Below is a small trained network, with its code and all its weights. Each question gives an input and a target symbol and asks what happens when units are switched off, that is, made to give their printed mean instead of their output.

import numpy as np


def w(rows, s, z=0):
    codes = np.array(rows[::2]) - 128.0
    scale = np.full(codes.shape[1], s)
    scale[-1] = z or s
    return codes * scale


def norm(h):
    return h / np.sqrt((h * h).mean(-1, keepdims=True) + 1e-5)


def f(y):
    return np.maximum(y, 0)


def softmax(a):
    e = np.exp(a - a.max(-1, keepdims=True))
    return e / e.sum(-1, keepdims=True)


def log_softmax(a):
    a = a - a.max(-1, keepdims=True)
    return a - np.log(np.exp(a).sum(-1, keepdims=True))


def net(x, mask):
    ids = ['ΘΛΠαγδεηξψ'.index(c) for c in x.split()]
    T = len(ids)
    res = E[ids] + P[:T]
    u = 0
    for l in range(2):
        r = norm(res)
        for j in range(3):
            rows = slice(2 * j, 2 * j + 2)
            q, k, v = (r @ M[l][rows].T for M in (Q, K, V))
            z = softmax(np.where(np.tri(T) > 0, q @ k.T / 2**0.5, -1e9)) @ v
            o = O[l][rows]
            res = res + np.where(mask[u + j], z, o[:, -1]) @ o[:, :-1]
        u += 3
        y = f(norm(res) @ A[l][:, :-1].T + A[l][:, -1])
        res = res + np.where(mask[u : u + 4], y, B[l][:, -1]) @ B[l][:, :-1]
        u += 4
    return log_softmax(norm(res)[-1] @ U[:, :-1].T + U[:, -1])


Q, K, V, O, A, B = {}, {}, {}, {}, {}, {}
E = w([
[133,147,103,94],'Θ',
[130,172,125,149],'Λ',
[151,155,178,133],'Π',
[77,178,191,118],'α',
[4,82,138,173],'γ',
[133,167,191,108],'δ',
[175,164,102,108],'ε',
[140,102,209,93],'η',
[38,173,108,92],'ξ',
[116,130,21,64],'ψ',
],0.022)
P = w([
[154,3,203,5],'0',
[134,15,70,90],'1',
[158,63,109,59],'2',
[169,80,113,68],'3',
[182,109,150,35],'4',
[193,127,148,63],'5',
[203,150,174,78],'6',
[202,179,185,86],'7',
[207,204,190,94],'8',
],0.0029)
Q[0] = w([
[126,156,88,113],'L0H0',
[152,170,145,145],'L0H0',
[182,163,117,142],'L0H1',
[125,15,164,135],'L0H1',
[108,235,217,184],'L0H2',
[120,3,80,139],'L0H2',
],0.025)
K[0] = w([
[130,115,86,88],'L0H0',
[150,147,131,169],'L0H0',
[168,137,75,127],'L0H1',
[144,27,213,121],'L0H1',
[128,253,201,171],'L0H2',
[114,27,141,148],'L0H2',
],0.025)
V[0] = w([
[18,34,229,105],'L0H0',
[125,193,95,212],'L0H0',
[117,157,53,203],'L0H1',
[127,178,88,146],'L0H1',
[139,225,85,88],'L0H2',
[187,42,169,1],'L0H2',
],0.0084)
O[0] = w([
[80,104,253,29,54],'L0H0',
[149,187,98,161,131],'L0H0',
[172,170,141,187,133],'L0H1',
[138,177,105,209,181],'L0H1',
[93,85,60,190,255],'L0H2',
[224,210,77,199,81],'L0H2',
],0.007,0.0061)
A[0] = w([
[3,107,79,99,47],'L0N0',
[92,60,135,167,52],'L0N1',
[46,96,191,149,4],'L0N2',
[55,199,164,139,230],'L0N3',
],0.021,0.0024)
B[0] = w([
[254,136,92,149,208],'L0N0',
[146,68,177,113,160],'L0N1',
[142,99,211,70,214],'L0N2',
[86,115,198,167,250],'L0N3',
],0.026,0.011)
Q[1] = w([
[156,144,115,114],'L1H0',
[114,186,128,2],'L1H0',
[173,17,125,208],'L1H1',
[157,114,150,217],'L1H1',
[151,111,86,82],'L1H2',
[160,130,68,184],'L1H2',
],0.035)
K[1] = w([
[90,125,100,125],'L1H0',
[108,173,162,3],'L1H0',
[62,126,101,230],'L1H1',
[131,162,151,196],'L1H1',
[173,122,83,104],'L1H2',
[145,146,88,180],'L1H2',
],0.038)
V[1] = w([
[169,91,177,98],'L1H0',
[82,156,164,231],'L1H0',
[215,127,161,205],'L1H1',
[193,2,123,153],'L1H1',
[205,91,104,94],'L1H2',
[143,79,226,133],'L1H2',
],0.021)
O[1] = w([
[113,93,127,234,127],'L1H0',
[249,141,168,98,181],'L1H0',
[197,156,179,214,248],'L1H1',
[247,114,181,68,169],'L1H1',
[185,201,122,65,125],'L1H2',
[127,160,16,157,201],'L1H2',
],0.014,0.019)
A[1] = w([
[63,97,241,191,179],'L1N0',
[81,25,72,68,61],'L1N1',
[207,37,33,48,163],'L1N2',
[248,201,140,129,253],'L1N3',
],0.014,0.0014)
B[1] = w([
[65,124,122,95,184],'L1N0',
[185,35,77,149,138],'L1N1',
[126,134,98,12,151],'L1N2',
[6,128,85,161,255],'L1N3',
],0.016,0.017)
U = w([
[137,108,135,154,3],'Θ',
[79,128,195,58,160],'Λ',
[129,23,75,102,205],'Π',
[130,154,69,79,242],'α',
[98,219,155,128,23],'γ',
[144,106,25,202,104],'δ',
[32,36,116,150,159],'ε',
[162,41,184,109,186],'η',
[254,111,141,193,93],'ξ',
[86,54,224,126,81],'ψ',
],0.012,0.0048)

Each question gives the input, a string of symbols that net reads in full, and the target symbol t.
The units are the heads (2 rows each of Q, K, V and O) and the neurons (one row each of A and B). Each row of codes is followed by its name. A weight is (code - 128) times the scale printed after its matrix; where a second scale follows, it is the last column's (O, A, B and U).
mask holds one flag per unit, layer by layer, with each layer's heads first. A switched-off unit (its flag False) gives its mean, the last column of its rows in O or B, instead of its output. The means were averaged over made-up inputs and are rounded, as every weight is.
A unit's drop is (log p(t) with every unit on - log p(t) with that unit switched off) / (log p(t) with every unit on - log p(t) with every unit switched off).
The circuit of an input: a set's keep is (log p(t) with only the set's units on - log p(t) with every unit switched off) / (log p(t) with every unit on - log p(t) with every unit switched off). Starting from the 12 units with the biggest drops (on a tie, the unit counted first), units are removed one at a time, each time the one whose removal leaves the highest keep (on an exact tie, the one counted first), for as long as the keep stays at least 0.8.
units of the circuit, in order: the units of the circuit, biggest drop first
most important unit: the unit with the biggest drop
k most important neurons: the k neurons with the biggest drops, biggest first
k most important neurons of layer l: the k neurons of layer l with the biggest drops, biggest first
which heads matter: for each layer, one digit per head in row order, 1 if its drop is at least 0.15 and else 0, layers parted by /
drop when u is switched off: that unit's drop, to one decimal
input α δ ψ Π Π δ ψ Π, target ε: which heads matter => 100 / 100
input ε ε ψ δ η, target Π: most important unit => L0N3
input α Θ Π γ, target η: units of the circuit, in order => [L0N2 L0H0 L0N0 L0N1]
input δ Π ξ ε ε ψ, target α: 2 most important neurons => [L0N2 L0N3]
input ξ η δ ε ξ δ Λ Π δ, target ψ: 2 most important neurons => [L0N2 L0N3]
input Λ ε Λ ψ ξ ψ δ δ, target ε: units of the circuit, in order => [L0N0 L0H0 L0H2 L1H2]
input Λ δ ε δ ψ δ Λ, target ε: 2 most important neurons => [L0N0 L0N2]
input Π α δ ψ α α ξ ε, target γ: 3 most important neurons => [L0N3 L1N3 L0N0]
input ε Θ Θ ξ ξ, target ξ: which heads matter => 000 / 001
input Λ γ Π Θ ε Λ Θ, target γ: 2 most important neurons => [L0N0 L0N3]
input ψ δ Π, target δ: which heads matter => 001 / 001
input δ ε δ δ α δ Π Θ η, target Π: which heads matter => 010 / 111
input Π Π γ ε, target γ: 2 most important neurons => [L0N3 L0N0]
input δ γ Θ ε ε Π Θ, target γ: 2 most important neurons => [L0N3 L0N0]
input δ Λ δ ε γ, target ξ: 2 most important neurons => [L0N0 L1N0]
input Π Π Π Θ, target Λ: 3 most important neurons => [L0N3 L0N0 L0N2]
input α Π γ δ, target ε: most important neuron of layer 0 => [L0N0]
input η ε Λ δ ψ α ξ Θ Λ, target ε: drop when L0H2 is switched off => 0.4
input δ Π ξ, target ξ: drop when L0H1 is switched off => 0.4
input γ δ δ Π, target δ: drop when L1N1 is switched off => 0.0
input Θ η ψ δ δ γ, target η: drop when L1H0 is switched off => 0.1
input δ Π ψ, target α: most important neuron => [L0N3]
